Each row has a class, written after it.
-0.18, -2.27, 2.70, -0.48, -1.56, 1.31, 1.74, 1.40, 5.75, 0.70, 1.27, 1.23, -1.36, 1.41, 1.13, 0.72, 2.09, 2.56, -0.56, -0.94, -0.96, 1.60, -0.31, -1.02, 1.44, 2.76, -0.17, -0.78
(61)
-3.04, -1.33, -1.46, 3.74, -1.03, -1.02, 4.24, 1.08, -2.97, 0.21, 3.40, 0.19, -2.26, -0.78, -1.83, 0.95, 3.63, 3.97, 0.79, 0.71, -2.34, 2.50, 1.96, 0.31, -0.23, 1.82, -1.14, -1.33
(100)
-1.89, -3.67, -1.66, 1.40, -3.03, -6.39, 4.81, 4.72, -4.53, -1.76, 1.78, 2.05, -4.22, -0.06, -0.56, 0.15, 5.98, 4.11, -3.98, 0.02, -3.57, 0.98, 1.61, -2.81, -1.62, 1.59, -4.85, -2.63
(61)
-2.00, -2.51, -0.25, 1.48, -1.52, -0.12, 1.47, 0.27, -2.73, -1.35, 2.52, -0.07, -2.81, -1.31, -0.99, -0.26, 2.60, 3.44, 0.17, 0.23, -0.83, 2.31, -0.24, -2.84, -2.12, 2.64, -2.24, -1.65
(100)
-1.38, -1.70, -2.06, 1.45, -2.09, 0.52, 1.78, 1.27, -2.31, -1.57, 3.44, 1.85, 0.30, -1.41, -0.45, 3.55, 6.21, 2.88, -2.10, -3.40, -0.96, -0.44, 0.43, -0.43, -4.21, 2.56, -1.10, -0.61
(100)
-0.37, -2.73, 3.90, -0.31, -0.15, -2.54, 2.14, 2.26, -2.27, -0.84, 1.66, -0.58, -1.55, 1.58, -0.67, -0.38, 2.43, 5.71, -1.79, 0.58, 0.21, -0.51, 1.23, -1.45, 0.66, 0.76, -2.59, -2.67
(61)
0.79, -0.65, 2.42, -0.96, -1.91, 1.42, -0.06, -3.02, -4.05, 1.72, 3.51, 3.07, -1.32, 1.03, -1.29, -1.56, 1.11, 4.84, -1.93, -3.93, 0.92, -1.80, 0.23, -0.45, 1.29, 0.36, -1.25, 0.26
(61)
-0.72, -3.55, 0.72, -0.46, -3.05, -4.09, 4.16, 3.88, -4.40, -0.85, 1.59, 1.07, -0.20, -1.07, 1.64, -0.34, 4.35, 4.71, -2.71, -0.64, -1.87, 0.86, 0.80, -1.34, -0.98, -0.68, -3.52, -2.36
(61)
-2.16, 3.51, -0.86, 0.34, 2.23, -1.60, -0.92, -0.69, -2.63, -0.26, 0.92, 1.31, -1.27, 0.60, -3.44, -0.40, 1.32, -1.87, 2.05, 2.29, 0.40, -0.56, 0.02, -0.78, -1.07, 2.64, -1.15, 0.30
(100)
-3.56, -2.22, -2.62, 0.86, -0.92, -5.77, 3.37, 1.90, -3.05, -0.09, 8.70, 3.18, -1.86, -0.45, -0.97, 0.70, 4.47, 5.12, 0.57, 1.60, -2.17, 1.68, 1.76, 0.80, -1.39, 4.42, -3.26, -1.18
(100)
-0.44, -2.04, 1.29, 0.30, -1.53, -0.38, 3.23, -0.56, -4.20, -1.36, 1.49, 1.27, -0.92, 0.69, 0.02, -1.37, 3.25, 3.57, -2.05, -1.37, -0.85, 0.80, 0.70, -2.75, 0.82, -1.38, -2.75, -0.50
(61)
